Below is a small trained network, with its code and all its weights. Each question gives an input and a class and asks what happens when units are switched off, that is, made to give their printed mean instead of their output.

import numpy as np


def w(rows, s, z=0):
    codes = np.array(rows[::2]) - 128.0
    scale = np.full(codes.shape[1], s)
    scale[-1] = z or s
    return codes * scale


def f(y):
    return np.maximum(y, 0)


def log_softmax(a):
    a = a - a.max(-1, keepdims=True)
    return a - np.log(np.exp(a).sum(-1, keepdims=True))


def net(x, mask):
    res = np.array(x, float).reshape(1, 3) / 4 @ E
    y = f(res @ A[0][:, :-1].T + A[0][:, -1])
    res = res + np.where(mask, y, B[0][:, -1]) @ B[0][:, :-1]
    return log_softmax(res[-1] @ U[:, :-1].T + U[:, -1])


A, B = {}, {}
E = w([
[129,92,151,63,111,159,8],'x0',
[130,35,155,131,214,167,174],'x1',
[112,129,178,99,39,170,221],'x2',
],0.014)
A[0] = w([
[152,131,68,178,234,54,31,89],'n0',
[147,198,103,219,190,98,241,83],'n1',
[114,160,196,80,92,195,190,100],'n2',
[123,56,147,137,219,187,176,73],'n3',
[133,97,178,24,117,192,26,108],'n4',
[86,156,196,83,38,249,234,78],'n5',
[166,135,117,203,135,63,200,81],'n6',
[121,21,169,177,182,118,154,72],'n7',
[97,65,126,168,183,209,147,87],'n8',
[185,158,37,179,255,76,67,63],'n9',
[108,101,96,145,114,138,125,253],'n10',
[143,161,80,166,206,118,90,152],'n11',
[83,58,155,107,90,138,52,67],'n12',
[138,34,186,121,193,115,161,120],'n13',
[120,95,153,100,172,136,151,155],'n14',
[95,114,186,91,71,209,141,96],'n15',
[112,233,57,112,33,75,78,79],'n16',
[104,161,40,248,146,86,232,97],'n17',
[101,171,153,244,166,79,186,95],'n18',
[98,37,119,154,181,200,133,66],'n19',
[87,234,76,161,43,41,88,64],'n20',
[157,82,154,23,119,159,28,69],'n21',
],0.0098,0.018)
B[0] = w([
[70,76,137,151,93,99,147,217],'n0',
[115,138,63,89,170,154,108,209],'n1',
[78,79,153,143,110,107,143,176],'n2',
[174,134,151,146,63,155,68,188],'n3',
[119,174,43,60,211,151,123,220],'n4',
[62,35,139,162,91,78,126,208],'n5',
[111,115,96,70,180,171,95,173],'n6',
[154,124,158,145,93,161,69,176],'n7',
[160,134,141,157,70,176,113,172],'n8',
[69,9,158,141,88,81,129,205],'n9',
[111,238,154,163,163,118,236,253],'n10',
[99,119,142,141,94,92,191,201],'n11',
[137,115,68,93,188,148,102,163],'n12',
[167,161,158,161,99,152,102,194],'n13',
[156,159,147,147,121,122,124,177],'n14',
[81,93,106,133,115,115,127,172],'n15',
[181,126,165,178,90,198,96,218],'n16',
[117,151,68,70,189,171,88,216],'n17',
[126,148,69,72,157,143,108,186],'n18',
[163,111,135,158,81,186,83,168],'n19',
[190,117,185,154,56,195,65,206],'n20',
[112,140,51,75,155,160,112,197],'n21',
],0.013,0.018)
U = w([
[113,146,65,90,160,163,112,127],'0',
[55,70,139,161,105,98,127,89],'1',
[209,140,157,171,94,185,102,108],'2',
[122,248,164,165,161,83,195,253],'3',
[158,130,175,103,162,108,125,95],'4',
[148,118,151,95,138,93,129,101],'5',
[166,123,118,106,142,99,138,103],'6',
[170,126,147,118,153,87,140,98],'7',
],0.018,0.015)

Each question gives the input, the list of numbers given to net, and the class t.
The units are the neurons (one row each of A and B). Each row of codes is followed by its name. A weight is (code - 128) times the scale printed after its matrix; where a second scale follows, it is the last column's (A, B and U).
mask holds one flag per neuron, in row order. A switched-off neuron (its flag False) gives its mean, the last column of its row in B, instead of its output. The means were averaged over made-up inputs and are rounded, as every weight is.
A unit's drop is (log p(t) with every unit on - log p(t) with that unit switched off) / (log p(t) with every unit on - log p(t) with every unit switched off).
The circuit of an input: a set's keep is (log p(t) with only the set's units on - log p(t) with every unit switched off) / (log p(t) with every unit on - log p(t) with every unit switched off). Starting from the 12 units with the biggest drops (on a tie, the unit counted first), units are removed one at a time, each time the one whose removal leaves the highest keep (on an exact tie, the one counted first), for as long as the keep stays at least 0.8.
units of the circuit, in order: the units of the circuit, biggest drop first
top k neurons: the k neurons with the biggest drops, biggest first
drop of u: that unit's drop, to one decimal
input [-5,2,6], class 1: units of the circuit, in order -> (n5)
input [2,-5,-4], class 2: top 3 neurons -> (n16, n20, n5)
input [8,-7,8], class 0: top 3 neurons -> (n4, n21, n9)
input [-5,-6,-2], class 2: top 3 neurons -> (n20, n16, n4)
input [-5,3,-6], class 1: top 4 neurons -> (n9, n0, n4, n11)
input [0,-4,-3], class 2: top 3 neurons -> (n5, n20, n16)
input [6,7,5], class 2: top 3 neurons -> (n13, n3, n19)
input [-7,2,8], class 1: top 2 neurons -> (n5, n2)
input [3,-1,1], class 3: top 2 neurons -> (n17, n1)
input [-2,-3,4], class 1: top 2 neurons -> (n5, n4)
input [1,3,-8], class 1: drop of n2 -> 0.0
input [-4,-2,-6], class 1: drop of n9 -> 0.4
input [2,-3,-3], class 3: drop of n5 -> 0.3
